Below are the code and all the weights of a small trained network. Each question names an input and a target symbol and asks about switching units off, where a switched-off unit gives its printed mean instead of its output.

import numpy as np


def w(rows, s, z=0):
    codes = np.array(rows[::2]) - 128.0
    scale = np.full(codes.shape[1], s)
    scale[-1] = z or s
    return codes * scale


def f(y):
    return np.maximum(y, 0)


def softmax(a):
    e = np.exp(a - a.max(-1, keepdims=True))
    return e / e.sum(-1, keepdims=True)


def log_softmax(a):
    a = a - a.max(-1, keepdims=True)
    return a - np.log(np.exp(a).sum(-1, keepdims=True))


def net(x, mask):
    ids = ['αβδεζθλμξπτφψω'.index(c) for c in x.split()]
    T = len(ids)
    res = E[ids] + P[:T]
    q, k, v = (res @ M[0].T for M in (Q, K, V))
    z = softmax(np.where(np.tri(T) > 0, q @ k.T / 2**0.5, -1e9)) @ v
    res = res + np.where(mask[0], z, O[0][:, -1]) @ O[0][:, :-1]
    y = f(res @ A[0][:, :-1].T + A[0][:, -1])
    res = res + np.where(mask[1:17], y, B[0][:, -1]) @ B[0][:, :-1]
    return log_softmax(res[-1] @ U[:, :-1].T + U[:, -1])


Q, K, V, O, A, B = {}, {}, {}, {}, {}, {}
E = w([
[150,176,98,147,250],'α',
[210,114,164,135,159],'β',
[105,70,106,147,76],'δ',
[146,115,161,155,148],'ε',
[191,125,121,165,168],'ζ',
[132,139,130,162,188],'θ',
[108,171,87,179,234],'λ',
[166,112,141,168,141],'μ',
[121,125,73,216,137],'ξ',
[132,156,102,167,211],'π',
[177,130,90,188,165],'τ',
[188,94,164,162,108],'φ',
[114,109,97,211,107],'ψ',
[128,87,141,196,70],'ω',
],0.022)
P = w([
[62,11,142,103,105],'0',
[151,104,129,141,211],'1',
[155,93,115,154,198],'2',
[148,97,134,143,213],'3',
[149,89,119,156,202],'4',
[148,90,125,162,199],'5',
[141,97,147,135,216],'6',
[136,89,152,140,209],'7',
[120,87,159,142,186],'8',
[147,89,152,134,202],'9',
[149,84,150,131,197],'10',
],0.011)
Q[0] = w([
[191,21,105,218,245],'head 1',
[209,85,169,254,215],'head 1',
],0.0096)
K[0] = w([
[2,24,46,21,70],'head 1',
[117,6,46,31,181],'head 1',
],0.0076)
V[0] = w([
[217,151,98,125,209],'head 1',
[251,112,214,106,34],'head 1',
],0.012)
O[0] = w([
[69,50,129,79,186,3],'head 1',
[62,145,250,225,135,57],'head 1',
],0.019,0.0052)
A[0] = w([
[199,160,86,104,82,150],'neuron 1',
[95,109,175,203,118,96],'neuron 2',
[175,143,169,174,133,95],'neuron 3',
[131,187,196,169,127,134],'neuron 4',
[94,156,36,214,150,148],'neuron 5',
[71,123,105,35,114,1],'neuron 6',
[81,172,144,68,162,187],'neuron 7',
[152,86,198,166,157,124],'neuron 8',
[137,172,90,116,59,121],'neuron 9',
[141,159,120,137,196,152],'neuron 10',
[198,8,93,137,201,124],'neuron 11',
[119,135,101,119,156,86],'neuron 12',
[94,24,91,138,190,130],'neuron 13',
[100,134,101,60,72,118],'neuron 14',
[157,174,118,112,148,84],'neuron 15',
[72,164,86,124,120,133],'neuron 16',
],0.011)
B[0] = w([
[15,182,147,137,240,250],'neuron 1',
[147,183,80,108,161,197],'neuron 2',
[69,56,93,101,51,199],'neuron 3',
[113,65,54,50,88,208],'neuron 4',
[143,97,187,63,115,200],'neuron 5',
[56,172,227,240,70,156],'neuron 6',
[164,65,86,130,103,140],'neuron 7',
[132,172,84,170,185,190],'neuron 8',
[180,133,187,126,176,180],'neuron 9',
[132,102,123,188,3,176],'neuron 10',
[91,118,160,85,64,250],'neuron 11',
[74,161,110,166,115,147],'neuron 12',
[213,124,229,101,118,194],'neuron 13',
[99,185,87,243,142,158],'neuron 14',
[99,102,172,159,129,159],'neuron 15',
[216,126,107,136,171,133],'neuron 16',
],0.0062,0.023)
U = w([
[14,201,160,148,157,17],'α',
[111,117,47,57,153,202],'β',
[109,113,253,214,168,199],'δ',
[161,92,88,59,110,139],'ε',
[20,95,156,230,234,84],'ζ',
[9,92,43,172,132,88],'θ',
[116,242,189,187,97,156],'λ',
[111,78,65,164,150,201],'μ',
[129,179,49,96,26,37],'ξ',
[57,142,105,83,140,137],'π',
[39,114,160,116,88,38],'τ',
[103,182,28,94,205,136],'φ',
[136,116,68,154,125,252],'ψ',
[140,244,169,188,214,112],'ω',
],0.0057,0.0037)

Each question gives the input, a string of symbols that net reads in full, and the target symbol t.
The units are the heads (2 rows each of Q, K, V and O) and the neurons (one row each of A and B). Each row of codes is followed by its name. A weight is (code - 128) times the scale printed after its matrix; where a second scale follows, it is the last column's (O, A, B and U).
mask holds one flag per unit, heads first, then neurons. A switched-off unit (its flag False) gives its mean, the last column of its rows in O or B, instead of its output. The means were averaged over made-up inputs and are rounded, as every weight is.
A unit's drop is (log p(t) with every unit on - log p(t) with that unit switched off) / (log p(t) with every unit on - log p(t) with every unit switched off).
The circuit of an input: a set's keep is (log p(t) with only the set's units on - log p(t) with every unit switched off) / (log p(t) with every unit on - log p(t) with every unit switched off). Starting from the 12 units with the biggest drops (on a tie, the unit counted first), units are removed one at a time, each time the one whose removal leaves the highest keep (on an exact tie, the one counted first), for as long as the keep stays at least 0.8.
circuit, biggest first: the units of the circuit, biggest drop first
unit that matters most: the unit with the biggest drop
top k neurons: the k neurons with the biggest drops, biggest first
input φ τ ω β π, target θ: unit that matters most : neuron 4
input ξ φ φ, target φ: circuit, biggest first : [head 1; neuron 1]
input ψ ζ ζ ε θ ε φ ζ, target ω: circuit, biggest first : [head 1; neuron 1; neuron 4]
input ζ ψ λ λ β α π α φ ψ φ, target δ: circuit, biggest first : [head 1; neuron 13]
input ζ ζ λ, target δ: circuit, biggest first : [head 1; neuron 13; neuron 1]
input ξ ξ τ β φ θ ζ, target φ: circuit, biggest first : [head 1; neuron 1]
input λ ζ π λ ζ ζ ζ ξ, target α: top 3 neurons : [neuron 6; neuron 1; neuron 11]
input β λ ε μ β ε λ λ θ λ φ, target ζ: circuit, biggest first : [head 1; neuron 8]
input λ φ ω ζ, target α: top 2 neurons : [neuron 1; neuron 6]
input ψ β ε, target ω: top 4 neurons : [neuron 1; neuron 4; neuron 9; neuron 11]
input τ π τ θ θ β φ ξ φ ζ, target ε: circuit, biggest first : [head 1; neuron 1; neuron 13]
input ω ω β τ ξ τ β μ π, target ξ: top 3 neurons : [neuron 4; neuron 3; neuron 1]
input ζ α ξ, target δ: circuit, biggest first : [head 1; neuron 13; neuron 4]
input α λ ζ φ ψ, target τ: unit that matters most : neuron 6
input λ ζ ψ λ β, target α: top 4 neurons : [neuron 1; neuron 6; neuron 11; neuron 14]
input α β ε ζ ζ α ω ζ, target τ: top 3 neurons : [neuron 6; neuron 11; neuron 13]
input δ ω ξ, target λ: top 2 neurons : [neuron 9; neuron 1]
input ζ ε ξ π, target δ: circuit, biggest first : [head 1; neuron 13; neuron 1]
input ω ω ζ ξ, target ξ: circuit, biggest first : [neuron 4; head 1; neuron 3]
input τ ζ β α ζ φ α, target ε: top 2 neurons : [neuron 1; neuron 13]
input β ζ μ ω β, target ζ: top 2 neurons : [neuron 8; neuron 11]
input ζ θ φ, target δ: top 4 neurons : [neuron 4; neuron 13; neuron 1; neuron 3]
input ξ ζ ξ, target φ: top neuron : [neuron 1]
input ζ μ φ τ α ζ ζ θ, target δ: top 3 neurons : [neuron 13; neuron 4; neuron 1]
